In the rows, 26 means zero.

Each walk starts at a row, and each symbol moves it to the next element.
Each answer is a row, close to the row of the element it stands for.
start 26 28 17 14 34 22 4
ψ: 26 28 17 30 35 21 1
ψ: 26 28 17 14 34 22 4
λ: 26 18 18 15 34 22 5
ψ: 26 18 17 29 34 22 3
ψ: 25 18 17 14 34 22 5
ξ: 26 18 31 14 34 22 4
ξ: 26 18 17 14 34 22 5
α: 26 14 13 17 37 20 41
α: 26 18 18 15 34 23 4
δ: 26 19 18 15 33 34 6
α: 26 15 14 18 37 38 40
χ: 27 15 14 33 37 39 40
λ: 26 29 13 33 39 40 41
χ: 26 29 14 17 37 39 40
λ: 26 15 14 18 36 38 40
δ: 26 15 13 16 38 21 40
β: 26 14 38 17 38 21 41
χ: 26 14 39 33 38 20 41
β: 26 13 13 33 38 20 41
α: 26 17 17 25 35 22 2
α: 26 14 12 33 38 20 41
α: 26 18 17 25 35 22 4
χ: 26 18 18 14 33 23 5
α: 27 14 13 16 38 20 41
δ: 27 15 14 17 37 39 39
ψ: 25 14 13 39 31 35 41
ψ: 27 16 14 17 37 38 40
α: 26 19 18 15 33 34 5
λ: 25 28 18 15 34 35 5
τ: 26 31 17 16 12 34 8
τ: 26 28 17 15 33 35 5
λ: 26 19 18 15 33 34 6
λ: 26 27 17 15 34 35 5
λ: 26 19 18 15 33 34 6
α: 26 15 14 17 37 39 39
δ: 26 14 13 16 39 20 40
ψ: 26 14 13 38 38 20 40
τ: 26 21 14 36 7 22 37
ψ: 26 21 13 19 7 22 38
χ: 26 21 13 32 6 22 38
χ: 26 21 13 18 6 22 37
β: 26 20 33 18 5 22 38
λ: 26 33 34 18 5 21 38
ξ: 25 31 45 20 10 23 36
β: 26 34 29 18 4 21 39
τ: 27 30 35 14 41 19 43
ψ: 27 29 34 41 40 20 43
ξ: 26 29 12 39 38 20 41
ψ: 26 29 12 16 39 20 42
δ: 26 29 14 17 38 39 40
χ: 27 29 13 33 38 40 40
τ: 26 32 14 31 8 36 37
δ: 26 33 14 31 7 21 38
β: 26 33 34 32 5 21 38
β: 26 33 13 31 7 22 38
ψ: 26 31 16 43 11 23 35
ψ: 25 33 13 31 6 21 38
λ: 26 21 12 32 6 21 38
λ: 26 33 13 31 7 22 38
χ: 26 32 13 18 7 22 37
ξ: 26 33 29 18 4 21 39
χ: 26 33 29 33 4 21 39
χ: 26 34 29 17 4 22 39
ξ: 26 33 13 19 6 22 37
α: 26 31 16 16 12 23 7
ξ: 26 31 28 15 10 23 6
τ: 26 28 30 14 34 22 4
τ: 26 32 28 15 11 23 6
ξ: 26 31 17 16 12 22 7
α: 26 33 13 19 7 22 37
β: 26 33 33 18 5 21 38
δ: 26 33 34 19 7 37 38
τ: 25 29 38 17 38 40 40
δ: 26 29 40 16 39 20 42
α: 26 28 35 14 35 22 5
β: 26 28 17 15 34 23 4
τ: 26 31 16 16 12 23 7
ξ: 26 31 28 15 11 22 6
τ: 26 28 31 14 34 22 3
τ: 26 32 28 15 11 23 6
ξ: 26 31 17 16 12 23 7
α: 26 32 13 19 7 22 37
λ: 26 21 13 18 7 22 37
ψ: 26 21 13 36 8 22 38
τ: 26 14 14 38 37 21 39
α: 26 17 17 30 34 22 3
α: 26 15 13 38 38 20 40
β: 26 14 38 38 38 20 40
λ: 26 29 39 40 39 20 41
χ: 26 29 35 48 35 22 37
ψ: 26 29 40 34 39 19 43
χ: 26 29 40 15 39 19 41
λ: 26 14 38 16 38 20 40
β: 26 14 13 17 38 20 40
ξ: 26 13 33 15 39 20 42
λ: 26 30 34 14 41 19 44
χ: 26 30 36 34 41 19 44
α: 26 28 31 25 35 22 0
ξ: 26 28 16 25 35 22 1
λ: 26 18 17 25 34 22 3
α: 26 14 13 33 38 20 40
α: 27 17 16 25 35 21 3
χ: 26 18 18 15 33 22 5
λ: 26 28 17 14 34 22 4
λ: 25 18 18 14 34 23 6
τ: 26 22 17 16 12 23 7
τ: 26 18 17 15 35 22 5
β: 25 17 34 15 33 23 5
β: 26 18 17 14 34 22 5
α: 26 14 13 16 38 20 40
λ: 26 29 12 15 39 20 42
δ: 26 29 14 16 38 39 40
β: 26 29 38 17 38 39 40
α: 25 27 34 15 34 35 5
δ: 26 28 35 13 35 22 5
β: 26 28 17 14 34 22 4
δ: 26 28 18 14 33 35 5
τ: 26 31 16 16 12 34 8
α: 26 33 14 18 7 36 37
δ: 26 33 13 18 7 21 37
ξ: 26 33 29 18 4 21 39
β: 26 32 44 20 10 23 36
τ: 26 28 49 19 34 22 36
α: 26 27 43 16 32 23 8
α: 26 28 49 19 35 22 36
τ: 26 32 45 19 9 23 36
τ: 26 29 49 19 35 22 36
δ: 26 28 48 19 35 35 36
ξ: 26 29 39 16 38 40 41
ξ: 26 28 49 19 35 36 36
β: 26 29 33 16 39 41 42
α: 26 28 31 14 35 35 4
α: 26 28 33 15 39 41 41
δ: 26 30 34 14 41 19 44
β: 26 28 49 19 35 22 36
χ: 26 28 49 31 35 22 37
β: 26 29 34 35 41 19 45
β: 26 28 49 31 34 22 36
ξ: 26 30 40 34 40 20 43
β: 26 29 11 34 40 20 43
α: 26 28 16 25 35 22 2
ξ: 26 28 31 25 36 22 1
α: 26 30 34 35 41 19 44
ξ: 27 30 11 34 40 19 42
ξ: 26 30 35 34 41 19 45
α: 26 29 31 25 36 21 1
α: 26 30 34 35 41 19 45
λ: 27 13 33 33 40 20 42
λ: 26 30 35 35 42 19 44
δ: 26 30 33 33 39 41 42
χ: 26 29 33 16 38 40 42
λ: 26 15 33 17 38 39 40
ξ: 26 15 14 17 37 39 39
ξ: 26 15 32 16 38 39 40
λ: 26 29 33 15 39 40 42
α: 26 28 30 14 34 35 5
ξ: 26 28 18 15 34 35 5
ξ: 26 28 31 14 34 35 5
ξ: 26 28 18 14 34 35 5
λ: 26 18 17 15 34 35 6
δ: 26 18 18 15 34 22 5
ξ: 26 18 31 14 34 22 4
α: 26 13 33 16 39 19 42
τ: 26 20 29 17 4 21 39
τ: 27 13 33 15 39 20 42
β: 26 18 48 20 35 22 36
β: 26 13 33 16 39 20 41
τ: 26 20 29 18 5 21 39
τ: 26 13 33 16 39 19 42
ψ: 26 14 33 39 39 20 41
ψ: 26 13 33 15 39 20 42
τ: 26 20 29 17 4 21 39
λ: 26 34 29 17 5 21 39
χ: 26 34 29 32 4 21 39
χ: 26 33 28 18 4 21 39
τ: 26 30 34 14 41 19 43
α: 26 28 31 13 34 22 3
ψ: 26 28 31 30 36 21 1
ψ: 26 28 31 14 34 21 4
ψ: 26 28 31 29 35 21 1
ψ: 26 28 30 13 35 22 3
α: 26 30 34 14 40 19 44
β: 26 28 49 19 34 22 36
α: 26 27 44 16 33 23 8
β: 26 28 31 14 35 22 3
β: 26 28 43 16 33 22 8
ξ: 26 29 34 14 34 22 4
χ: 26 28 35 25 35 22 1
β: 26 29 16 25 35 22 1
χ: 25 28 17 14 34 22 5
α: 26 29 12 16 39 20 42
ψ: 26 29 13 39 38 21 42
χ: 26 28 16 48 35 22 37
λ: 26 17 16 47 35 22 36
χ: 26 15 13 38 38 21 40
β: 26 15 38 38 37 21 40
ψ: 26 14 38 16 38 20 40
ψ: 26 14 38 38 37 21 40
λ: 26 29 39 39 39 20 41
ψ: 26 29 40 15 39 20 42
ψ: 25 29 39 39 39 20 41
τ: 27 33 34 36 6 22 38
τ: 25 29 40 39 38 20 41
ξ: 26 28 49 35 35 22 37
ψ: 26 28 49 19 35 22 37
χ: 26 28 49 31 35 22 37
ξ: 26 29 40 34 39 19 43
τ: 25 34 34 31 5 21 38
β: 26 33 13 32 6 21 38
β: 26 33 34 32 5 21 39
τ: 26 30 40 34 40 20 43
α: 26 28 36 25 35 22 2
α: 26 29 41 34 40 20 42
δ: 26 29 39 33 38 40 41
β: 26 29 13 33 38 39 41
ξ: 26 29 33 33 39 41 42
ξ: 26 28 13 33 38 39 40
λ: 26 15 13 33 36 38 39
δ: 27 13 13 33 38 20 41
δ: 26 15 14 33 37 39 39
χ: 26 15 14 18 37 39 40
δ: 26 14 13 16 38 20 41
β: 26 14 39 16 38 20 41
τ: 26 20 33 18 5 21 38
λ: 26 33 33 18 6 21 38
τ: 26 29 40 15 39 20 42
β: 26 29 13 16 39 20 42
δ: 26 29 14 17 38 39 40
χ: 26 29 13 33 37 40 41
ψ: 26 28 16 48 30 33 37
χ: 25 30 12 39 31 36 42
α: 25 28 16 30 29 33 1
α: 25 30 12 40 32 36 42
β: 26 29 40 40 31 36 42
ψ: 26 29 39 17 38 39 40
χ: 26 29 39 34 39 40 41
β: 26 29 13 32 38 40 41
δ: 26 30 11 34 40 20 42
τ: 27 32 13 32 7 21 37
β: 26 33 34 32 5 21 38
χ: 25 33 34 18 5 21 39
λ: 26 20 34 17 5 21 39
λ: 26 33 34 18 5 21 39
ψ: 26 33 33 36 6 22 38
ψ: 26 34 33 18 6 21 38
χ: 26 33 34 31 5 21 39
τ: 26 29 40 34 40 19 43
τ: 26 33 34 32 5 21 39
β: 26 33 13 31 6 22 38
ψ: 26 31 16 44 10 23 34
τ: 26 28 16 47 35 21 37
ξ: 26 28 31 49 36 21 38
χ: 26 29 34 40 40 19 42
ψ: 26 30 33 15 40 20 43
λ: 25 13 33 15 39 20 42
α: 26 18 30 14 34 22 4
ξ: 26 19 17 14 33 23 5
χ: 26 18 17 25 35 22 3
λ: 26 28 16 25 35 22 2
λ: 26 17 17 25 34 22 3
λ: 26 28 17 25 35 22 2
δ: 26 28 17 25 35 35 3
α: 26 29 12 33 39 40 41
ψ: 25 29 16 48 30 33 37
χ: 26 29 12 40 30 36 43
ξ: 26 30 34 41 32 37 44
ψ: 26 30 33 16 39 41 42
ξ: 27 29 13 17 38 39 41
ψ: 25 29 12 40 31 36 42
λ: 25 14 13 39 30 35 40
ψ: 26 15 14 18 36 39 39
β: 26 15 37 17 37 38 39
β: 26 15 14 17 37 38 39
τ: 26 21 14 19 8 36 36
λ: 26 32 14 19 8 36 37
δ: 26 33 13 19 7 22 38
χ: 26 32 13 32 6 21 38
χ: 26 32 13 18 7 21 37
ξ: 26 33 29 17 4 21 38
α: 26 31 28 15 11 22 6
ξ: 26 30 17 15 11 23 7
λ: 25 22 16 16 12 22 8
α: 26 21 13 19 6 21 37
λ: 26 33 14 18 7 21 38
ξ: 26 33 29 18 5 21 39
δ: 26 33 28 18 6 37 37
τ: 26 29 33 16 39 41 41
ψ: 26 30 34 41 32 37 44
ξ: 25 30 12 40 31 36 42
α: 26 28 16 30 29 32 1
α: 26 29 12 40 31 35 42
χ: 26 28 16 48 29 33 37
χ: 25 30 12 40 31 36 42
ψ: 26 29 13 16 38 39 40
τ: 26 33 14 19 8 36 37
α: 26 31 16 16 12 33 8
δ: 26 31 16 16 11 22 8
χ: 25 31 16 25 11 22 6
τ: 26 28 16 25 35 22 1
δ: 26 28 17 26 35 35 3
δ: 26 29 16 25 35 22 2
ψ: 26 28 18 40 34 23 5
ψ: 26 28 17 25 35 21 1
ξ: 27 28 31 24 35 22 1
ξ: 26 28 16 25 35 22 2
ψ: 26 28 18 40 34 22 4
χ: 26 28 16 30 35 22 2
β: 26 28 35 29 35 22 2
α: 26 29 39 39 38 20 41
δ: 26 29 39 40 30 36 42
β: 26 29 11 40 31 35 42
α: 25 28 16 30 29 33 1
ψ: 26 28 18 14 34 35 4
ψ: 25 28 16 29 29 33 1
δ: 26 28 17 30 35 22 3
ψ: 26 28 17 14 34 22 4
δ: 26 27 18 14 34 35 5
δ: 26 28 17 14 34 22 4
δ: 27 29 18 15 34 35 5
λ: 26 18 17 15 34 35 6
λ: 26 28 18 14 34 35 6
ξ: 26 28 30 14 34 35 5
ξ: 26 27 17 14 34 35 5
λ: 26 18 18 15 33 35 6
λ: 26 28 18 15 34 34 4
ξ: 26 28 31 14 34 35 5
δ: 26 28 31 14 34 22 3
ξ: 27 28 17 14 34 22 4
ξ: 27 28 30 13 34 22 3
χ: 26 28 31 25 36 22 1
χ: 26 28 30 13 35 22 3
λ: 26 18 30 14 34 23 4
ξ: 26 18 17 15 34 22 4
τ: 26 22 16 16 11 23 8
α: 26 21 13 19 6 22 37
ψ: 26 22 14 36 7 21 37
ψ: 25 21 13 18 7 22 37
β: 26 20 34 18 5 21 38
β: 27 21 13 19 6 21 37
χ: 26 20 13 32 7 21 38
χ: 26 21 13 18 7 21 38
α: 26 22 17 15 11 23 8
α: 26 21 13 19 6 21 38
δ: 26 21 14 19 8 36 37
δ: 26 21 13 19 7 22 38
α: 26 22 16 16 12 23 7
α: 26 21 13 18 7 22 38
λ: 26 33 14 19 6 22 37
α: 26 31 17 16 11 23 7
ψ: 26 31 16 29 11 22 6
ψ: 26 31 17 15 12 23 8
χ: 26 31 15 25 11 22 6
τ: 26 28 16 25 35 22 2
ξ: 27 28 30 25 35 21 1
χ: 25 28 30 14 34 22 3
δ: 26 29 31 14 34 35 5
δ: 26 28 31 14 34 22 3
ξ: 26 28 17 14 34 22 4
ψ: 26 28 17 29 35 22 2
δ: 26 28 16 29 29 32 1
ψ: 26 28 18 15 34 34 5
λ: 26 18 18 15 33 35 6
α: 26 15 14 17 37 39 39
ψ: 26 13 13 39 31 35 40
ψ: 26 15 14 17 37 38 40
α: 26 19 18 16 33 35 6
λ: 26 28 17 14 34 35 5
δ: 26 28 17 13 34 22 5
χ: 26 28 17 25 35 22 1
λ: 26 18 17 26 34 22 3
